Below are the code and all the weights of a small trained network. Each question names an input and a class and asks about switching units off, where a switched-off unit gives its printed mean instead of its output.

import numpy as np


def w(rows, s, z=0):
    codes = np.array(rows[::2]) - 128.0
    scale = np.full(codes.shape[1], s)
    scale[-1] = z or s
    return codes * scale


def f(y):
    return y / 2 * (1 + np.tanh(0.7978845608 * (y + 0.044715 * y**3)))


def log_softmax(a):
    a = a - a.max(-1, keepdims=True)
    return a - np.log(np.exp(a).sum(-1, keepdims=True))


def net(x, mask):
    res = np.array(x, float).reshape(1, 3) / 4 @ E
    y = f(res @ A[0][:, :-1].T + A[0][:, -1])
    res = res + np.where(mask, y, B[0][:, -1]) @ B[0][:, :-1]
    return log_softmax(res[-1] @ U[:, :-1].T + U[:, -1])


A, B = {}, {}
E = w([
[193,97,175,95,168,144,63,220,118],'x0',
[74,103,193,117,209,127,239,153,196],'x1',
[109,103,75,128,255,177,64,77,164],'x2',
],0.013)
A[0] = w([
[104,104,69,141,184,183,109,120,106,9],'N1',
[99,96,166,98,198,151,252,141,198,114],'N2',
[202,80,215,61,195,132,15,244,128,12],'N3',
[125,151,162,76,49,130,150,159,149,4],'N4',
[112,75,66,111,245,217,58,43,213,68],'N5',
[205,64,180,104,109,111,107,231,119,56],'N6',
[79,98,255,140,208,100,223,147,195,111],'N7',
[189,180,14,149,64,124,7,93,13,88],'N8',
[73,107,170,108,165,98,189,181,179,85],'N9',
[170,105,154,89,142,155,110,178,121,5],'N10',
[103,127,138,157,165,111,97,115,115,3],'N11',
[43,212,43,157,81,81,184,10,156,18],'N12',
[150,127,153,148,154,122,143,102,78,126],'N13',
[139,170,198,154,62,59,148,190,125,46],'N14',
[146,161,218,107,3,64,232,176,67,72],'N15',
[104,135,70,211,96,85,204,22,149,4],'N16',
],0.0093,0.0046)
B[0] = w([
[155,119,70,170,133,113,121,148,174,158],'N1',
[180,101,186,77,58,98,60,88,93,211],'N2',
[26,199,162,132,196,230,217,87,77,226],'N3',
[136,125,87,170,171,96,126,122,117,161],'N4',
[141,72,7,212,146,59,166,226,231,228],'N5',
[82,154,134,147,166,205,180,100,114,195],'N6',
[173,133,171,77,58,66,67,101,51,224],'N7',
[203,97,222,47,41,58,15,86,90,250],'N8',
[191,93,185,102,101,134,72,97,133,184],'N9',
[91,161,141,125,100,163,145,122,142,155],'N10',
[128,112,130,123,148,106,148,145,140,130],'N11',
[46,187,160,90,172,238,200,105,77,208],'N12',
[120,135,123,129,134,137,103,100,152,128],'N13',
[119,117,99,166,158,87,147,163,215,191],'N14',
[158,71,2,194,172,67,167,188,192,245],'N15',
[53,193,180,154,202,230,128,136,126,186],'N16',
],0.0096,0.021)
U = w([
[177,128,168,86,79,74,74,125,100,206],'0',
[145,118,7,172,145,73,167,163,185,159],'1',
[74,178,144,122,157,220,190,128,102,7],'2',
],0.015,0.0017)

Each question gives the input, the list of numbers given to net, and the class t.
The units are the neurons (one row each of A and B). Each row of codes is followed by its name. A weight is (code - 128) times the scale printed after its matrix; where a second scale follows, it is the last column's (A, B and U).
mask holds one flag per neuron, in row order. A switched-off neuron (its flag False) gives its mean, the last column of its row in B, instead of its output. The means were averaged over made-up inputs and are rounded, as every weight is.
A unit's drop is (log p(t) with every unit on - log p(t) with that unit switched off) / (log p(t) with every unit on - log p(t) with every unit switched off).
The circuit of an input: a set's keep is (log p(t) with only the set's units on - log p(t) with every unit switched off) / (log p(t) with every unit on - log p(t) with every unit switched off). Starting from the 12 units with the biggest drops (on a tie, the unit counted first), units are removed one at a time, each time the one whose removal leaves the highest keep (on an exact tie, the one counted first), for as long as the keep stays at least 0.8.
circuit, biggest first: the units of the circuit, biggest drop first
k most important neurons: the k neurons with the biggest drops, biggest first
drop of u: that unit's drop, to one decimal
input [-7,-8,8], class 0: 3 most important neurons => (N8 N15 N14)
input [8,-2,8], class 1: 2 most important neurons => (N5 N12)
input [-1,5,-5], class 0: circuit, biggest first => (N7)
input [-2,-3,-4], class 1: 3 most important neurons => (N15 N7 N2)
input [7,-3,-5], class 2: 2 most important neurons => (N3 N5)
input [6,-2,6], class 1: 2 most important neurons => (N5 N12)
input [7,7,4], class 0: 2 most important neurons => (N7 N2)
input [-6,6,-8], class 1: 2 most important neurons => (N15 N8)
input [4,0,3], class 2: 2 most important neurons => (N15 N3)
input [6,5,-1], class 2: 3 most important neurons => (N3 N8 N6)
input [-6,0,4], class 2: 2 most important neurons => (N12 N15)
input [5,-3,5], class 1: drop of N7 => 0.0
input [-4,2,-1], class 2: drop of N8 => 1.8
input [5,-4,3], class 2: circuit, biggest first => (N3)
input [6,-4,-8], class 1: drop of N15 => 0.8
